Here is a tiny trained network, its code and every weight. The questions are about switching its units off for an input and a target symbol, where a switched-off unit gives its printed mean instead of its output.

import numpy as np


def w(rows, s, z=0):
    codes = np.array(rows[::2]) - 128.0
    scale = np.full(codes.shape[1], s)
    scale[-1] = z or s
    return codes * scale


def norm(h):
    return h / np.sqrt((h * h).mean(-1, keepdims=True) + 1e-5)


def softmax(a):
    e = np.exp(a - a.max(-1, keepdims=True))
    return e / e.sum(-1, keepdims=True)


def log_softmax(a):
    a = a - a.max(-1, keepdims=True)
    return a - np.log(np.exp(a).sum(-1, keepdims=True))


def net(x, mask):
    ids = ['ΓΛΞΣΦΨΩαεζηθμπτ'.index(c) for c in x.split()]
    T = len(ids)
    res = E[ids] + P[:T]
    u = 0
    for l in range(2):
        r = norm(res)
        for j in range(3):
            rows = slice(3 * j, 3 * j + 3)
            q, k, v = (r @ M[l][rows].T for M in (Q, K, V))
            z = softmax(np.where(np.tri(T) > 0, q @ k.T / 3**0.5, -1e9)) @ v
            o = O[l][rows]
            res = res + np.where(mask[u + j], z, o[:, -1]) @ o[:, :-1]
        u += 3
    return log_softmax(norm(res)[-1] @ U[:, :-1].T + U[:, -1])


Q, K, V, O = {}, {}, {}, {}
E = w([
[214,174,95,165,129,90,43,138],'Γ',
[226,145,148,96,114,161,37,220],'Λ',
[113,136,225,135,179,127,133,187],'Ξ',
[91,118,105,75,108,65,123,183],'Σ',
[152,124,94,1,79,87,135,148],'Φ',
[155,69,30,150,174,132,167,147],'Ψ',
[160,96,171,194,187,162,104,98],'Ω',
[152,145,109,131,62,177,121,130],'α',
[110,145,60,150,86,77,79,182],'ε',
[220,154,187,64,158,163,174,111],'ζ',
[93,67,152,179,181,71,40,162],'η',
[111,38,146,69,155,111,121,119],'θ',
[141,188,128,193,83,177,107,195],'μ',
[143,62,53,128,100,112,66,98],'π',
[171,209,157,102,89,139,121,199],'τ',
],0.009)
P = w([
[113,135,29,178,82,235,190,158],'0',
[195,73,139,89,84,246,105,243],'1',
[212,49,169,147,39,128,147,164],'2',
[158,77,185,139,19,193,77,129],'3',
[67,209,26,99,221,240,105,140],'4',
[104,192,72,153,138,79,201,128],'5',
[194,76,106,122,153,122,190,204],'6',
[100,92,152,99,107,221,65,92],'7',
[109,139,132,151,76,81,114,39],'8',
[41,214,152,46,148,59,86,197],'9',
[104,1,43,97,173,217,124,234],'10',
[182,101,200,203,52,36,135,254],'11',
],0.0099)
Q[0] = w([
[120,86,167,114,69,175,73,92],'0.h1',
[198,20,114,124,130,179,146,185],'0.h1',
[177,127,154,167,97,48,139,127],'0.h1',
[117,210,132,139,123,12,133,97],'0.h2',
[25,254,69,70,241,170,84,122],'0.h2',
[107,132,174,104,70,144,19,59],'0.h2',
[111,134,94,76,211,213,93,72],'0.h3',
[188,52,211,152,51,159,123,100],'0.h3',
[186,17,87,164,141,157,162,175],'0.h3',
],0.0091)
K[0] = w([
[67,179,80,146,164,130,100,112],'0.h1',
[95,103,169,123,106,212,115,81],'0.h1',
[122,131,149,181,78,60,169,88],'0.h1',
[182,109,137,158,108,52,218,175],'0.h2',
[200,78,111,98,186,129,141,250],'0.h2',
[82,185,79,109,192,128,163,165],'0.h2',
[111,146,123,95,148,194,88,203],'0.h3',
[52,199,99,156,96,160,131,79],'0.h3',
[59,144,167,106,81,181,94,78],'0.h3',
],0.011)
V[0] = w([
[195,139,114,91,145,86,68,144],'0.h1',
[122,160,167,34,65,149,174,117],'0.h1',
[108,178,95,135,90,112,68,42],'0.h1',
[38,34,87,195,125,106,43,166],'0.h2',
[94,43,138,58,159,178,195,120],'0.h2',
[205,148,71,110,89,149,120,54],'0.h2',
[162,114,10,114,109,113,122,177],'0.h3',
[158,23,79,127,107,150,90,71],'0.h3',
[46,140,94,32,48,59,133,148],'0.h3',
],0.011)
O[0] = w([
[115,65,142,46,168,127,68,173,129],'0.h1',
[62,76,149,166,91,139,130,31,60],'0.h1',
[102,149,203,136,215,96,196,115,67],'0.h1',
[177,234,60,66,130,80,107,105,254],'0.h2',
[172,110,251,112,56,103,163,105,127],'0.h2',
[82,80,139,46,198,158,191,177,143],'0.h2',
[125,147,94,29,121,173,132,164,243],'0.h3',
[163,113,182,63,155,99,193,118,224],'0.h3',
[58,120,140,61,57,107,85,33,54],'0.h3',
],0.011,0.0079)
Q[1] = w([
[97,111,78,127,147,91,145,130],'1.h1',
[130,133,73,120,59,103,157,101],'1.h1',
[238,92,77,69,89,113,117,201],'1.h1',
[152,54,181,194,106,160,72,155],'1.h2',
[162,254,96,112,202,138,131,187],'1.h2',
[157,137,150,93,110,59,84,37],'1.h2',
[42,199,105,161,156,78,169,102],'1.h3',
[110,194,165,189,130,93,90,71],'1.h3',
[128,154,48,85,90,113,146,131],'1.h3',
],0.0087)
K[1] = w([
[137,143,68,73,146,119,72,165],'1.h1',
[143,161,107,131,71,171,179,178],'1.h1',
[33,205,90,83,183,129,211,138],'1.h1',
[107,63,174,202,74,153,108,131],'1.h2',
[135,255,87,146,175,4,163,227],'1.h2',
[184,93,197,50,106,99,118,89],'1.h2',
[185,11,133,110,164,61,129,179],'1.h3',
[146,37,181,187,106,80,145,166],'1.h3',
[98,171,106,203,205,40,90,126],'1.h3',
],0.0077)
V[1] = w([
[73,204,35,141,117,102,203,81],'1.h1',
[108,118,123,178,177,26,204,1],'1.h1',
[174,185,192,52,102,163,152,215],'1.h1',
[199,41,118,77,63,251,27,144],'1.h2',
[161,124,49,79,94,207,151,129],'1.h2',
[115,178,42,143,125,213,187,190],'1.h2',
[114,198,86,123,93,173,212,107],'1.h3',
[62,27,62,203,205,14,148,67],'1.h3',
[148,153,205,157,110,231,152,118],'1.h3',
],0.0062)
O[1] = w([
[74,133,119,182,164,162,133,50,138],'1.h1',
[154,102,181,84,157,240,150,65,27],'1.h1',
[93,106,126,174,103,47,139,164,225],'1.h1',
[78,107,90,114,61,77,98,192,168],'1.h2',
[21,169,197,136,105,127,141,61,198],'1.h2',
[98,187,146,226,145,151,146,83,197],'1.h2',
[68,178,154,158,147,149,212,2,170],'1.h3',
[160,150,121,69,167,227,125,65,12],'1.h3',
[140,142,178,108,182,146,181,98,113],'1.h3',
],0.0076,0.011)
U = w([
[109,91,61,61,248,224,94,187,106],'Γ',
[127,89,135,109,179,40,51,186,174],'Λ',
[176,96,107,218,74,129,70,102,96],'Ξ',
[82,138,132,90,106,129,44,55,104],'Σ',
[98,64,153,55,125,156,79,98,134],'Φ',
[122,149,88,106,75,155,188,181,255],'Ψ',
[200,147,186,189,192,120,183,181,59],'Ω',
[53,142,195,146,185,109,189,98,88],'α',
[60,181,56,59,158,150,90,68,65],'ε',
[169,27,157,144,136,174,132,170,118],'ζ',
[235,205,87,100,153,102,53,95,97],'η',
[178,132,235,103,88,65,132,92,94],'θ',
[78,156,94,176,150,142,142,125,53],'μ',
[125,177,182,2,217,115,181,115,60],'π',
[47,80,97,165,119,158,85,133,72],'τ',
],0.0078,0.0089)

Each question gives the input, a string of symbols that net reads in full, and the target symbol t.
The units are the heads (3 rows each of Q, K, V and O). Each row of codes is followed by its name. A weight is (code - 128) times the scale printed after its matrix; where a second scale follows, it is the last column's (O and U).
mask holds one flag per head, layer by layer. A switched-off head (its flag False) gives its mean, the last column of its rows in O, instead of its output. The means were averaged over made-up inputs and are rounded, as every weight is.
A unit's drop is (log p(t) with every unit on - log p(t) with that unit switched off) / (log p(t) with every unit on - log p(t) with every unit switched off).
The circuit of an input: a set's keep is (log p(t) with only the set's units on - log p(t) with every unit switched off) / (log p(t) with every unit on - log p(t) with every unit switched off). Starting from all 6 units, units are removed one at a time, each time the one whose removal leaves the highest keep (on an exact tie, the one counted first), for as long as the keep stays at least 0.8.
units of the circuit, in order: the units of the circuit, biggest drop first
most important unit: the unit with the biggest drop
heads that matter: for each layer, one digit per head in row order, 1 if its drop is at least 0.15 and else 0, layers parted by /
input Γ Γ Ω α τ, target Γ: heads that matter => 110 / 000
input Γ π Γ, target Γ: units of the circuit, in order => [0.h2]
input Γ Ξ η η Ω, target Ξ: heads that matter => 010 / 000
input Ξ η Φ θ, target Ξ: units of the circuit, in order => [0.h3 0.h2]
input α τ η, target α: heads that matter => 100 / 001
input Ψ Λ α ε Ξ Σ Γ Ω π Γ, target Γ: units of the circuit, in order => [0.h2 0.h3]
input η ε Λ θ Ξ θ Ξ, target θ: units of the circuit, in order => [0.h2 0.h3]
input τ η θ τ Γ Γ τ η, target Γ: heads that matter => 110 / 000
input θ θ α π Γ Ξ Γ η π Ω Φ Φ, target π: heads that matter => 111 / 000
input Ω τ τ, target Ω: heads that matter => 001 / 000
input ζ Γ ζ μ Σ, target Γ: units of the circuit, in order => [0.h2 0.h1]
input θ η τ ε τ η η μ π τ, target η: heads that matter => 010 / 000
input π τ Ξ η ζ η θ Φ Ω Ω π η, target Ω: heads that matter => 101 / 000
input Σ Ω θ Φ θ Σ Σ Φ π τ α τ, target π: heads that matter => 111 / 000
input θ η μ α Ξ Γ η π, target Ξ: units of the circuit, in order => [0.h2]
input π α η θ ζ π Ω θ Ω Ω η ε, target Ω: units of the circuit, in order => [0.h3 0.h1]
input π Λ ζ, target π: units of the circuit, in order => [0.h2 0.h3]
input θ Ξ π η Ξ Λ Ξ Ξ π Γ Ψ τ, target π: heads that matter => 011 / 000
input Γ Ξ Ξ π Ψ, target Ξ: units of the circuit, in order => [0.h2 0.h1]
input Ξ Γ π Γ, target Ξ: units of the circuit, in order => [0.h2 0.h3]
input η θ θ Γ ε α Γ ζ θ η π Ψ, target θ: most important unit => 0.h3
